Below are the code and all the weights of a small trained network. Each question names an input and a class and asks about switching units off, where a switched-off unit gives its printed mean instead of its output.

import numpy as np


def w(rows, s, z=0):
    codes = np.array(rows[::2]) - 128.0
    scale = np.full(codes.shape[1], s)
    scale[-1] = z or s
    return codes * scale


def f(y):
    return np.maximum(y, 0)


def log_softmax(a):
    a = a - a.max(-1, keepdims=True)
    return a - np.log(np.exp(a).sum(-1, keepdims=True))


def net(x, mask):
    res = np.array(x, float).reshape(1, 8) / 4 @ E
    y = f(res @ A[0][:, :-1].T + A[0][:, -1])
    res = res + np.where(mask, y, B[0][:, -1]) @ B[0][:, :-1]
    return log_softmax(res[-1] @ U[:, :-1].T + U[:, -1])


A, B = {}, {}
E = w([
[159,188,139,147,177,132],'x0',
[163,150,152,130,196,145],'x1',
[184,114,111,9,155,132],'x2',
[115,70,196,186,212,70],'x3',
[101,152,60,147,92,52],'x4',
[177,186,182,119,36,109],'x5',
[55,151,147,109,115,159],'x6',
[89,164,44,181,119,181],'x7',
],0.012)
A[0] = w([
[155,66,156,165,2,39,83],'N0',
[172,177,44,96,58,125,195],'N1',
[151,134,133,207,195,47,101],'N2',
[36,60,68,173,166,123,115],'N3',
[136,143,189,115,103,156,52],'N4',
[253,62,120,64,176,108,133],'N5',
[112,99,130,171,84,115,246],'N6',
[165,171,142,198,148,119,2],'N7',
[70,142,125,188,149,113,177],'N8',
[99,108,124,78,149,172,139],'N9',
[166,152,117,198,182,94,19],'N10',
[122,178,104,112,195,160,11],'N11',
[86,105,135,32,124,85,30],'N12',
[199,203,67,149,47,128,154],'N13',
],0.014,0.0046)
B[0] = w([
[107,51,133,103,114,201,214],'N0',
[116,213,135,103,170,131,254],'N1',
[161,186,195,127,166,114,205],'N2',
[138,106,122,249,56,116,226],'N3',
[147,149,128,152,105,166,161],'N4',
[175,148,160,205,47,166,247],'N5',
[127,125,164,88,93,172,185],'N6',
[109,146,147,119,166,100,161],'N7',
[162,125,148,173,152,104,199],'N8',
[133,106,161,131,151,85,180],'N9',
[112,161,170,138,135,101,173],'N10',
[122,74,120,122,125,166,170],'N11',
[108,129,117,162,142,52,182],'N12',
[90,162,101,84,119,182,245],'N13',
],0.016,0.018)
U = w([
[138,234,162,156,199,2,151],'0',
[146,12,111,199,83,80,75],'1',
[193,105,45,91,221,61,3],'2',
[53,204,71,102,107,158,131],'3',
[99,86,9,165,194,159,86],'4',
[202,143,199,215,78,141,209],'5',
[103,66,117,86,165,77,53],'6',
[109,85,214,39,193,152,170],'7',
],0.0098,0.0055)

Each question gives the input, the list of numbers given to net, and the class t.
The units are the neurons (one row each of A and B). Each row of codes is followed by its name. A weight is (code - 128) times the scale printed after its matrix; where a second scale follows, it is the last column's (A, B and U).
mask holds one flag per neuron, in row order. A switched-off neuron (its flag False) gives its mean, the last column of its row in B, instead of its output. The means were averaged over made-up inputs and are rounded, as every weight is.
A unit's drop is (log p(t) with every unit on - log p(t) with that unit switched off) / (log p(t) with every unit on - log p(t) with every unit switched off).
The circuit of an input: a set's keep is (log p(t) with only the set's units on - log p(t) with every unit switched off) / (log p(t) with every unit on - log p(t) with every unit switched off). Starting from the 12 units with the biggest drops (on a tie, the unit counted first), units are removed one at a time, each time the one whose removal leaves the highest keep (on an exact tie, the one counted first), for as long as the keep stays at least 0.8.
circuit, biggest first: the units of the circuit, biggest drop first
top k neurons: the k neurons with the biggest drops, biggest first
drop when u is switched off: that unit's drop, to one decimal
input [-8,-5,0,0,7,-2,-8,-5], class 1: circuit, biggest first	[N0]
input [5,-4,-5,-3,-2,3,4,-8], class 7: circuit, biggest first	[N5 N3]
input [0,0,2,3,-5,2,1,5], class 7: top 2 neurons	[N5 N3]
input [-5,-2,-5,1,4,3,-6,0], class 7: circuit, biggest first	[N0 N5]
input [5,5,0,1,7,-6,-8,5], class 0: top 2 neurons	[N2 N10]
input [-3,1,4,4,8,-4,6,0], class 1: circuit, biggest first	[N1 N5]
input [7,-1,-3,3,-2,3,7,3], class 0: top 4 neurons	[N5 N3 N0 N7]
input [-8,-8,4,5,-4,7,-5,3], class 1: top 4 neurons	[N0 N2 N1 N13]
input [-5,-6,3,2,-8,-6,1,1], class 1: circuit, biggest first	[N1 N2]
input [-2,-6,-6,4,8,3,5,-7], class 1: top 4 neurons	[N0 N1 N5 N13]
input [-7,-4,-6,4,3,-7,2,-3], class 1: top 2 neurons	[N5 N1]
input [8,2,2,-2,8,-3,4,0], class 3: top 3 neurons	[N11 N12 N9]
input [2,-2,-2,-8,-1,-8,-3,5], class 3: top 4 neurons	[N1 N5 N13 N0]
input [7,-4,7,0,-3,4,-8,8], class 3: circuit, biggest first	[N13]
input [7,5,3,-1,8,-7,-3,7], class 0: top 2 neurons	[N5 N0]
input [-7,2,-8,-6,0,-3,-3,-6], class 1: drop when N1 is switched off	0.2
input [2,3,-4,8,-5,2,8,-3], class 0: drop when N5 is switched off	0.4
input [-6,8,-1,1,-6,-1,1,7], class 1: drop when N2 is switched off	0.2
